Known rows, with every step that occurs
tama, niro, gesep: [ 0.98  3.45 -0.08 -0.05 -0.75 -0.44  1.11  0.19  0.93 -0.14 -0.49 -0.08
 -0.49 -0.53  0.34 -1.06  1.01  0.36  1.00  0.35  0.47  2.59  0.18 -0.48
  0.96 -0.03 -0.59  0.33 -0.17 -0.29  0.00  0.87]
tama, meba, teviz: [ 1.66  1.50  0.92 -0.66  0.22  1.14 -2.74  2.23  1.50  0.85 -0.40  2.48
  0.27  2.20  0.93  0.33 -1.20 -0.13  0.49  1.48  0.18 -0.60 -0.43 -0.87
 -0.31  0.89 -0.96  1.84 -0.18  1.85 -0.94 -1.64]
gesep, gapo: [ 0.49  1.20  1.14  0.81  0.70  0.20 -0.76  0.64 -1.00 -0.05  0.48 -0.31
 -0.42  2.12 -0.08 -0.19  1.91 -0.72  0.45  1.14  0.13 -1.56 -0.39 -0.42
 -0.28 -0.69 -0.16  1.18  0.27  0.75 -0.35 -0.10]
meba, teviz, tama, gesep, gapo, lumuna, niro: [-0.70 -0.38 -1.71 -0.26  0.72  1.07 -0.06 -1.53  0.70 -0.43 -0.55 -1.03
 -0.69 -0.77 -0.46  1.79 -3.18  0.37 -0.77 -0.92 -1.14 -2.97  0.53  1.59
 -0.64  0.43  0.30 -1.55  1.27 -0.30  0.28  0.82]
tama, gesep, gapo, lumuna: [ 0.07 -0.29  0.72  0.38 -0.82  0.01 -0.04 -0.10 -0.96 -0.01 -0.40 -1.88
 -0.38  0.14 -0.15  0.13  0.80 -0.74  0.39 -1.11 -0.01 -1.60  0.12  1.19
  0.05 -1.36 -0.23 -0.28  0.18 -0.30  0.18  1.97]
lumuna, teviz, tama, niro, gapo, gesep: [-1.44  2.13  1.91 -0.51  0.83 -0.41  1.36 -1.03  1.39 -0.23  0.30 -0.32
  1.65  0.51  1.08 -1.85  1.34  0.32  0.35  0.11  0.42  3.38 -0.21 -0.24
 -0.71 -0.96 -0.22  0.15  0.00 -0.56 -0.15 -1.50]
teviz, tama, meba: [ 0.86 -2.56  0.43 -0.10  1.50  1.43 -1.14  1.46  0.72  0.97  0.03  3.55
 -0.79 -0.19  0.41  3.12  0.49 -0.34  0.40  0.24  0.79 -0.93 -0.71 -0.36
 -0.41  0.68 -1.01 -1.00 -0.38  0.16 -0.35 -1.23]
gesep, gapo, lumuna, niro: [ 0.63  0.12 -1.73  0.44  0.56  0.16  0.49 -0.79 -0.98 -0.03 -0.08 -0.70
 -0.74  1.49 -1.09  0.52 -0.78  0.02  0.04  0.06 -0.67 -0.34 -0.35  0.42
  0.22  0.05  1.24 -0.46  0.32  0.67  0.03  1.32]
niro, tama, gesep, gapo, lumuna: [-0.52 -1.70 -0.20  0.06 -0.66 -1.03 -0.11  0.32 -1.33  0.13 -0.52 -1.53
 -0.34 -1.37 -0.61 -0.58  0.09 -0.34 -0.89 -0.67 -0.11  0.53  0.30  0.96
 -0.19 -1.38  0.35  0.58 -0.88 -1.12  0.78  1.77]
teviz, meba: [ 0.93  1.47  0.65  0.33  0.53  2.21  0.46  0.45 -0.41  0.28  0.58  1.78
 -0.53  1.63  0.14  1.27  1.20 -0.64  0.83  0.60  1.33 -0.20 -0.79 -0.31
  0.12  1.38 -1.27 -0.50 -0.71  0.52 -0.43 -0.26]
lumuna, niro, tama, gesep: [ 0.67  1.42 -2.17 -0.77 -0.49  0.08  1.37  0.54  0.56 -0.13 -1.19  0.09
 -0.94 -0.52 -0.83 -0.37 -0.98 -0.28  0.21  0.72 -0.56  2.66 -0.11  0.04
 -0.49 -0.49  0.92 -1.70 -1.28 -0.55  0.60  0.38]
gesep, gapo, lumuna, teviz, tama: [-1.31 -3.25  1.10  0.98  0.22 -0.22 -0.13 -1.02 -0.97 -0.38  1.17 -0.30
  0.73 -0.05  0.36  1.15  0.79 -0.10 -0.54 -0.86  0.08 -3.10 -0.05 -0.39
 -0.16  0.16  0.34  0.14  0.65  0.42 -0.21 -0.58]
lumuna, teviz: [ 0.60  1.71  1.63  0.51 -0.88  0.15 -0.15  0.66  0.11 -0.34  0.72  0.82
  0.80  2.14  0.90 -0.73  1.62 -0.63  1.24  0.86  0.41 -0.84 -0.49 -2.07
  0.03  0.18 -0.08  0.40 -0.31  1.61 -0.83 -1.47]
niro, gesep: [ 1.36  1.97 -0.49  0.85 -0.39  0.53 -0.53  0.85 -0.36 -0.19  0.72  0.93
 -0.52 -0.17  0.09 -0.75  1.93 -0.42  1.48  0.41  0.45  0.00  0.03 -0.39
  1.23 -0.41 -0.70  0.03  0.56  0.25 -0.12  0.09]
gesep, gapo, lumuna, niro, tama, meba, teviz: [ 0.59 -2.53 -2.07 -1.36  0.32 -0.80 -1.82  0.77  0.03  0.64 -0.89  0.18
  0.18  0.24 -0.82 -0.66 -3.73  0.97 -2.22  1.31 -1.30  1.73  0.01  0.37
 -0.41  1.27  1.55  2.33 -0.37  0.70 -0.19 -0.20]
meba, teviz, tama, niro, gesep, gapo, lumuna: [-1.00  0.15 -0.32 -0.16  0.45 -0.73 -0.01 -1.46  0.54 -0.26  0.08 -1.01
 -0.19 -2.42  0.32  0.12 -2.11  1.30 -1.26 -0.85 -0.25 -1.17  1.09  0.95
  0.67  0.89 -0.45  1.61  1.42 -0.91  0.32  0.83]
niro, gapo, lumuna, teviz, tama: [-1.09 -0.95  0.92  0.94  0.46 -0.34 -0.86  0.18 -0.99  0.55  1.58  1.41
  0.88 -0.54 -0.12 -0.36  0.28  0.07  0.09 -0.85  0.43 -1.75  0.26 -0.76
  0.62  0.57 -0.56 -0.32  0.78  0.05  0.09 -1.98]
lumuna, niro, tama, meba: [ 1.59 -1.56 -2.14 -1.26  0.33 -0.01 -0.37  1.77  0.69  0.77 -1.09  2.23
 -0.57  0.51 -0.76  0.08 -1.15  0.21 -0.49  1.70 -0.39  3.82 -0.77 -0.60
 -0.48  0.91  1.04  0.03 -1.69  0.36 -0.06 -0.64]
gapo, lumuna, teviz: [ 0.26  0.54  0.80  0.75 -1.20  0.12 -0.06 -0.01 -0.26 -0.03  0.62  0.75
  0.99  1.19  0.55 -0.29  0.18 -0.34  1.02 -0.56  0.35 -0.80 -0.36 -1.69
  0.56  0.30  0.28  0.26 -0.15  1.49 -0.56 -0.18]
teviz, tama, gesep: [-0.14  0.32  0.39  0.38  0.53  1.75  0.48  0.25  0.79  0.08 -0.17  1.33
 -1.15 -1.23  0.37  2.68  0.74 -0.85  1.09 -0.87  0.58 -2.02 -0.11  0.21
 -0.49 -0.62 -1.27 -2.71 -0.01 -0.78  0.33  0.03]

Rows
[-0.67 -2.15  2.09  0.07 -2.50  0.24  0.69 -1.20 -0.88 -0.75  0.20 -3.04
  1.39  1.00  0.42 -0.43  2.11 -0.46 -0.56 -0.95  0.58 -1.34  0.11  0.93
 -0.21  0.59 -0.40 -0.49 -0.34  0.05 -0.45  0.80] -> tama, gesep, gapo, lumuna, teviz, meba
[ 0.18 -0.05 -1.47 -0.67 -0.49 -0.75  0.74  0.32 -0.46 -0.55 -0.99 -2.02
 -0.66  0.07 -1.06 -1.08  0.28 -0.21 -0.82  1.19 -0.94  1.54  0.10  0.77
 -0.94 -0.86  1.27 -0.63 -0.81 -0.79  0.49  0.56] -> lumuna, niro, tama, gesep, gapo
[-0.99 -2.58  0.34  0.56  0.39  0.58  0.19 -0.73 -0.60 -0.05  0.12 -0.66
 -0.88 -1.47 -0.18  2.38  0.40 -0.50 -0.14 -1.83  0.13 -2.97  0.29  1.56
 -0.24 -0.97 -0.59 -1.58  0.58 -1.25  0.59  1.44] -> teviz, tama, gesep, gapo, lumuna
[-1.02 -2.81  0.98 -0.18 -2.18 -1.96 -0.03 -0.12 -1.25 -0.56 -0.08 -2.62
  1.21 -0.81  0.14 -1.95  0.77 -0.17 -1.21 -0.48 -0.32  0.44  0.41  0.00
 -0.32 -0.95  0.95  1.09 -0.70 -0.45  0.08  0.53] -> niro, tama, gesep, gapo, lumuna, teviz
[ 0.28  2.02  0.23  0.83  0.63 -0.05 -1.15  1.35 -1.26  1.21  0.83  1.41
 -0.23  0.55 -0.80 -1.25  0.23 -0.29  0.87 -0.26  0.59 -0.41 -0.03 -0.22
  1.11 -0.24 -0.88  0.51  0.27  0.22  0.17 -0.51] -> niro, gapo, lumuna
[ 1.53  0.73 -3.40  0.44 -0.48  0.51  0.76 -0.70 -0.33 -0.16  0.10  0.46
 -0.86 -0.63 -1.01 -0.06 -0.97  0.34  1.10 -0.67 -0.36  0.98  0.10  0.27
  1.69  0.15  0.74 -1.33  0.69  0.23  0.31  1.49] -> gapo, lumuna, niro, gesep
[ 0.13  0.53 -0.16  0.10 -0.86 -1.66  1.01 -0.83 -0.40 -0.31 -0.32 -2.25
 -0.23 -1.15 -0.14 -1.33  0.73  0.65 -0.07 -0.68  0.05  1.66  0.57  0.70
  1.33 -0.30  0.01  1.42  0.18 -0.69  0.21  2.39] -> tama, niro, gesep, gapo, lumuna
[-0.48 -1.11  1.64  0.27 -2.35 -0.74 -0.11 -0.51 -0.70 -0.81 -0.06 -2.96
  1.23  0.88  0.56 -1.13  1.50 -0.56  0.01 -0.91 -0.22 -1.58  0.27  0.13
 -0.11 -1.09  0.27  0.04  0.16  0.43 -0.39  0.92] -> tama, gesep, gapo, lumuna, teviz
[-0.33  3.44  0.65 -0.58  1.55  0.83  0.31 -0.19  2.41  0.27 -0.46  2.23
 -0.59 -0.56  0.92  1.69 -2.77  0.61  0.22  0.38  0.26 -0.89  0.11 -0.99
 -0.52  1.31 -1.05  0.44 -0.03  0.27  0.04 -0.95] -> meba, teviz, tama, niro
[-0.93  1.33  0.20  0.10  1.64 -0.47  0.72  0.00  0.23  1.22  0.00  1.81
 -0.76 -1.61 -0.52  0.63 -1.43  0.68  0.00 -1.03  0.71  0.70  0.30  0.15
  0.72  0.58 -0.99 -0.42 -0.19 -1.16  0.72 -0.12] -> teviz, tama, niro, gapo, lumuna
[-0.97 -1.17  1.30  0.02 -0.86 -1.65  1.09 -1.28  0.19 -1.24  0.58 -2.21
  0.92 -1.14  0.86 -1.01  2.36  0.70 -0.78  0.30  0.00  0.12  0.67 -0.26
  0.08  0.34  0.01  0.55  0.64 -0.58 -0.09 -0.52] -> lumuna, teviz, tama, niro, gesep, gapo
[-0.07  3.01 -0.22 -0.36  0.69  0.40  0.21 -0.36  1.91 -0.25 -0.02  1.20
 -0.41 -1.88  0.88  0.46 -1.51  1.04  0.06  0.12  0.12 -0.32  0.70 -0.36
  0.37  1.40 -1.18  0.47  0.74 -0.41  0.14 -0.62] -> meba, teviz, tama, niro, gesep
[ 0.69 -4.35 -2.16 -0.99  0.22 -1.02 -0.50  0.73 -0.69  0.59 -0.94  0.14
 -0.32 -0.26 -1.29  0.12 -1.34  0.59 -1.74  0.67 -0.78  2.88 -0.34  0.65
 -0.16  0.41  1.89  1.04 -1.17 -0.05  0.09  0.84] -> gesep, gapo, lumuna, niro, tama, meba
[-0.56 -6.14  1.42  0.08 -0.28 -0.43 -1.10 -0.06 -0.34  0.20  0.46  0.33
  1.15  0.17  0.54  1.61  0.69  0.17 -1.01 -0.64  0.06 -1.66 -0.26 -0.04
 -0.41  0.61  0.24  0.31  0.18  0.45 -0.59 -0.72] -> gesep, gapo, lumuna, teviz, tama, meba
[ 0.69 -0.02 -2.92 -0.07  0.58  0.10  0.90 -0.05 -0.45  0.54 -0.32  1.48
 -1.07 -0.75 -1.35  0.27 -2.51  0.40 -0.09  0.03 -0.46  2.52 -0.36 -0.65
  0.39  0.50  1.57 -0.41 -1.18  0.07  0.64  0.87] -> gapo, lumuna, niro, tama
[-0.12  1.01  1.31  0.82 -0.83 -1.01 -1.08  0.93 -1.18  0.60  1.13  0.36
  1.41  1.27 -0.10 -2.46  0.92 -0.21  0.62 -0.10  0.35 -0.14  0.13 -1.22
  0.85  0.13 -0.33  0.89  0.29  1.01 -0.37 -1.68] -> niro, gapo, lumuna, teviz
[ 0.70  4.17 -1.37 -0.21  1.70  0.97  0.39  0.03  0.18  0.09  0.02 -0.18
  0.26  2.77 -0.61 -2.23  0.73 -0.37  1.52  1.19 -0.33  3.53 -0.75  0.78
 -0.30 -1.68  0.55 -0.58  0.61  0.38 -0.08 -0.64] -> lumuna, niro, gapo, gesep
[-0.28 -0.50  0.70 -0.12 -0.42 -0.89 -0.25  1.10 -0.95 -0.21 -0.51 -1.57
 -0.39 -0.24 -0.26 -1.05  1.63 -0.62 -0.57  0.76 -0.05  0.56  0.21  0.39
 -0.82 -1.44  0.12  0.95 -0.90 -0.89  0.41  0.44] -> niro, tama, gesep, gapo
[-0.64  1.35  1.53 -0.30 -0.11 -0.19  1.90 -0.75  1.71 -0.31 -0.02  1.17
  0.45 -0.20  1.14  0.94  0.26  0.39  0.46  0.06  0.46  0.31 -0.21 -1.74
 -0.40  1.02 -0.15 -0.79 -0.53  0.25 -0.36 -1.06] -> lumuna, teviz, tama, niro
[ 1.09  0.84 -1.85  0.39 -0.16 -0.31  0.03 -0.36 -1.02 -0.97  0.20 -1.95
 -0.53  0.90 -0.89 -1.65  1.69  0.06  0.18  1.26 -0.74  0.08  0.20  0.51
  0.57 -0.33  0.78 -0.44  1.01  0.23 -0.11  0.42] -> lumuna, niro, gesep, gapo
[ 0.31  3.54  0.82  0.32  1.48  0.87 -0.67  0.78 -0.20  0.43  0.67  0.42
  0.60  2.24  0.09 -2.42  2.17 -0.76  1.57  0.69  0.48  2.24 -0.67  0.26
 -0.10 -2.26 -0.66  0.88  0.47  0.12 -0.13 -0.83] -> niro, gapo, gesep
[-0.29 -6.93  0.48  0.30 -1.21 -0.93 -1.61 -0.24 -0.81 -0.32  0.83 -0.54
  1.25 -1.34  0.54  0.27  1.77  0.46 -1.35 -1.00  0.00 -1.31  0.36  0.69
  0.54  0.35  0.01  0.54  1.00 -0.12 -0.48 -0.34] -> niro, gesep, gapo, lumuna, teviz, tama, meba
[-0.33  1.94  0.47 -0.03  0.63  1.84 -0.83  0.30  1.62  0.03 -0.10  1.49
 -0.67 -0.56  0.81  1.96 -1.64 -0.45  0.57 -0.29  0.17 -3.35  0.25  0.15
 -0.67  0.11 -1.49 -1.20  0.70 -0.11  0.06 -0.99] -> meba, teviz, tama, gesep
[-0.84  0.77  1.16 -0.01  0.72  0.94 -1.31  0.17  0.46 -0.40  0.07 -0.76
 -0.28 -0.10  0.65  1.04 -0.47 -0.43 -0.55  0.13 -0.26 -4.17  0.50  0.85
 -1.10 -0.22 -1.15 -0.19  1.04 -0.23 -0.06 -0.75] -> meba, teviz, tama, gesep, gapo
[-1.51 -1.70  1.50  0.01 -0.17 -1.21  1.51 -1.77  0.37 -0.40  0.02 -0.95
  0.68 -0.61  0.63  0.80 -0.14  0.69 -0.91 -0.97  0.01 -0.66  0.18 -0.63
 -0.28  0.70  0.54  0.23 -0.13 -0.19 -0.12  0.54] -> gesep, gapo, lumuna, teviz, tama, niro
[-0.64 -2.15 -1.83  0.07  0.58  0.93  1.26 -1.64 -0.17 -0.44 -0.48 -1.25
 -1.18 -1.20 -0.89  2.57 -0.86 -0.04 -0.33 -1.39 -0.72 -1.75  0.23  1.73
 -0.38 -0.39  0.61 -3.15  0.53 -1.02  0.62  1.71] -> teviz, tama, gesep, gapo, lumuna, niro
[ 1.14  1.58 -2.42  0.28  0.39  1.13  0.90 -0.58 -0.02  0.34 -0.27  1.23
 -1.02  0.90 -0.84  1.16 -1.85 -0.04  1.23 -0.35 -0.30  0.59 -0.53 -0.47
  0.65  0.44  0.86 -1.51 -0.09  0.85  0.04  1.12] -> gapo, lumuna, niro
[ 0.38  0.92 -0.06 -0.32 -0.49  0.10  0.14  1.37 -0.01  0.24 -0.63  0.70
 -0.62 -0.73 -0.02 -0.23  0.49 -0.70  0.40  0.36  0.28  1.44 -0.05 -0.21
 -0.33 -1.01 -0.17 -0.39 -1.40 -0.72  0.49  0.21] -> niro, tama, gesep
[-1.12 -3.79  1.33 -0.41 -2.26 -0.82  0.69 -0.67 -1.44 -0.60  0.15 -2.58
  1.41 -0.66  0.02 -1.23  1.29 -0.09 -1.88 -0.47  0.36  0.71  0.27  0.78
 -0.32  0.72  0.33  0.59 -1.25 -0.89  0.04  0.51] -> niro, tama, gesep, gapo, lumuna, teviz, meba
[-0.64  1.34  0.48 -0.37  0.66 -0.54 -0.16 -0.64  0.94 -0.55  0.16 -1.19
 -0.21 -1.34  0.62 -0.23 -0.64  1.02 -1.14  0.57 -0.22 -1.14  0.96  0.47
 -0.05  0.82 -0.73  1.46  1.07 -0.63  0.12 -0.45] -> meba, teviz, tama, niro, gesep, gapo
[ 1.19 -1.33 -2.73 -1.46  0.11 -0.01 -1.31  1.21  1.04  0.99 -1.06  2.40
 -0.05 -0.06 -0.59  0.12 -4.84  0.96 -1.05  0.84 -0.84  2.50 -0.23 -0.45
 -0.06  1.60  1.22  1.47 -0.92  0.86 -0.12 -0.41] -> gapo, lumuna, niro, tama, meba, teviz
[ 0.00  5.14  1.10 -0.59  1.02 -0.18  0.84  0.07  1.04  0.33 -0.71 -0.45
  0.63  1.92  0.35 -2.61  1.22 -0.03  1.22  0.77  0.46  4.78 -0.41  0.38
 -0.15 -1.79 -0.53  1.04 -0.22 -0.35  0.00  0.09] -> tama, niro, gapo, gesep
[-0.38 -0.56  1.02  0.76  0.30  0.85  0.04 -0.14  0.32 -0.29  1.02  1.91
  0.40  0.53  0.91  1.37  0.96 -0.45  0.75  0.12  0.50 -2.27 -0.47 -1.63
 -0.41  0.45 -0.27 -0.94  0.13  0.75 -0.39 -1.76] -> lumuna, teviz, tama
